Below are the code and all the weights of a small trained network. Each question names an input and a class and asks about switching units off, where a switched-off unit gives its printed mean instead of its output.

import numpy as np


def w(rows, s, z=0):
    codes = np.array(rows[::2]) - 128.0
    scale = np.full(codes.shape[1], s)
    scale[-1] = z or s
    return codes * scale


def norm(h):
    return h / np.sqrt((h * h).mean(-1, keepdims=True) + 1e-5)


def f(y):
    return np.maximum(y, 0)


def log_softmax(a):
    a = a - a.max(-1, keepdims=True)
    return a - np.log(np.exp(a).sum(-1, keepdims=True))


def net(x, mask):
    res = np.array(x, float).reshape(1, 7) / 4 @ E
    u = 0
    for l in range(4):
        y = f(norm(res) @ A[l][:, :-1].T + A[l][:, -1])
        res = res + np.where(mask[u : u + 5], y, B[l][:, -1]) @ B[l][:, :-1]
        u += 5
    return log_softmax(norm(res)[-1] @ U[:, :-1].T + U[:, -1])


A, B = {}, {}
E = w([
[181,2,141,128,127,70,219],'x0',
[143,100,54,81,154,177,146],'x1',
[98,190,113,105,150,144,217],'x2',
[187,131,111,41,191,76,85],'x3',
[165,114,43,197,183,60,78],'x4',
[113,89,223,167,231,125,105],'x5',
[101,80,105,170,149,178,75],'x6',
],0.008)
A[0] = w([
[55,119,81,58,129,192,254,91],'0.n0',
[240,123,148,209,77,26,163,156],'0.n1',
[87,93,68,168,85,168,220,147],'0.n2',
[163,182,129,195,68,115,203,2],'0.n3',
[153,222,156,197,10,66,183,28],'0.n4',
],0.0083,0.0054)
B[0] = w([
[165,131,238,231,67,39,235,225],'0.n0',
[1,37,143,84,89,171,167,255],'0.n1',
[130,80,148,253,187,198,103,230],'0.n2',
[29,116,104,25,81,173,70,158],'0.n3',
[126,89,150,15,18,226,190,196],'0.n4',
],0.0074,0.0058)
A[1] = w([
[167,146,117,109,92,84,129,1],'1.n0',
[173,148,113,133,68,134,190,41],'1.n1',
[255,37,75,121,95,170,147,129],'1.n2',
[192,102,43,165,136,108,191,59],'1.n3',
[137,175,84,69,125,85,206,62],'1.n4',
],0.0097,0.0045)
B[1] = w([
[120,13,139,241,110,145,59,136],'1.n0',
[130,74,163,149,15,159,227,195],'1.n1',
[187,136,2,93,113,224,155,255],'1.n2',
[91,146,56,112,164,188,215,181],'1.n3',
[250,149,148,154,113,75,73,191],'1.n4',
],0.0064,0.0044)
A[2] = w([
[151,90,150,75,176,2,154,167],'2.n0',
[116,156,218,160,110,121,96,139],'2.n1',
[133,197,116,82,183,200,80,165],'2.n2',
[147,175,169,130,99,175,86,2],'2.n3',
[138,37,105,141,219,126,131,209],'2.n4',
],0.011,0.0045)
B[2] = w([
[186,86,152,249,145,96,94,195],'2.n0',
[178,184,151,30,121,172,175,200],'2.n1',
[116,177,21,107,119,138,47,191],'2.n2',
[86,104,43,119,160,110,99,152],'2.n3',
[191,111,116,136,44,93,118,255],'2.n4',
],0.012,0.0071)
A[3] = w([
[170,51,163,156,86,105,146,166],'3.n0',
[114,13,190,166,86,24,33,255],'3.n1',
[28,180,27,152,172,175,121,121],'3.n2',
[137,208,255,123,140,232,82,176],'3.n3',
[52,71,93,109,90,21,91,186],'3.n4',
],0.0089,0.0027)
B[3] = w([
[126,172,73,164,238,115,113,254],'3.n0',
[249,144,107,184,174,165,181,238],'3.n1',
[109,124,90,165,131,60,34,179],'3.n2',
[114,154,54,43,70,224,138,199],'3.n3',
[252,116,118,130,57,142,222,171],'3.n4',
],0.011,0.0082)
U = w([
[94,195,47,79,113,127,7,149],'0',
[149,138,138,68,27,241,188,218],'1',
[207,103,166,236,191,120,152,201],'2',
[56,129,164,156,131,49,72,26],'3',
[41,84,211,70,201,57,85,1],'4',
],0.014,0.0095)

Each question gives the input, the list of numbers given to net, and the class t.
The units are the neurons (one row each of A and B). Each row of codes is followed by its name. A weight is (code - 128) times the scale printed after its matrix; where a second scale follows, it is the last column's (A, B and U).
mask holds one flag per neuron, layer by layer. A switched-off neuron (its flag False) gives its mean, the last column of its row in B, instead of its output. The means were averaged over made-up inputs and are rounded, as every weight is.
A unit's drop is (log p(t) with every unit on - log p(t) with that unit switched off) / (log p(t) with every unit on - log p(t) with every unit switched off).
The circuit of an input: a set's keep is (log p(t) with only the set's units on - log p(t) with every unit switched off) / (log p(t) with every unit on - log p(t) with every unit switched off). Starting from the 12 units with the biggest drops (on a tie, the unit counted first), units are removed one at a time, each time the one whose removal leaves the highest keep (on an exact tie, the one counted first), for as long as the keep stays at least 0.8.
units of the circuit, in order: the units of the circuit, biggest drop first
unit that matters most: the unit with the biggest drop
k most important neurons: the k neurons with the biggest drops, biggest first
k most important neurons of layer l: the k neurons of layer l with the biggest drops, biggest first
drop when u is switched off: that unit's drop, to one decimal
input [8,3,-3,-2,-7,-5,8], class 2: unit that matters most => 0.n2
input [-3,-5,1,3,-3,3,6], class 0: 2 most important neurons => (0.n0; 2.n2)
input [-2,-3,-3,-6,0,-6,8], class 0: units of the circuit, in order => (3.n2; 0.n0; 2.n4)
input [-4,-6,8,6,3,8,-5], class 0: 3 most important neurons => (0.n0; 2.n2; 2.n1)
input [-2,-3,-3,1,-7,-1,4], class 0: 4 most important neurons => (0.n0; 2.n3; 0.n1; 2.n2)
input [6,-6,7,-3,7,0,-1], class 1: 2 most important neurons => (0.n4; 2.n0)
input [5,2,-1,-2,0,-6,8], class 2: 2 most important neurons => (0.n2; 3.n3)
input [-5,5,-5,-1,-5,8,-7], class 0: units of the circuit, in order => (2.n2; 0.n0)
input [-5,-4,8,-2,-1,4,2], class 0: units of the circuit, in order => (2.n2; 3.n2)
input [-2,5,0,-5,5,-5,1], class 0: 2 most important neurons of layer 3 => (3.n2; 3.n1)
input [-3,3,-7,1,-4,4,-2], class 0: 4 most important neurons => (0.n0; 2.n2; 0.n1; 2.n3)
input [-2,-4,7,-4,8,1,-1], class 0: 2 most important neurons => (3.n2; 2.n4)
input [-4,-7,0,4,1,8,-4], class 1: 2 most important neurons => (2.n1; 3.n3)
input [8,6,-6,6,-8,-7,-6], class 2: most important neuron => (0.n0)
input [-7,-3,-2,-7,-5,2,4], class 0: 2 most important neurons of layer 2 => (2.n3; 2.n2)
input [0,8,4,-8,-1,4,4], class 2: 2 most important neurons => (0.n2; 0.n4)
input [3,5,3,-6,2,-4,0], class 2: 2 most important neurons of layer 0 => (0.n2; 0.n0)
input [2,-8,0,0,-7,8,7], class 1: drop when 2.n1 is switched off => 0.1
input [-8,-5,5,-7,8,-1,-5], class 0: drop when 3.n2 is switched off => 0.5
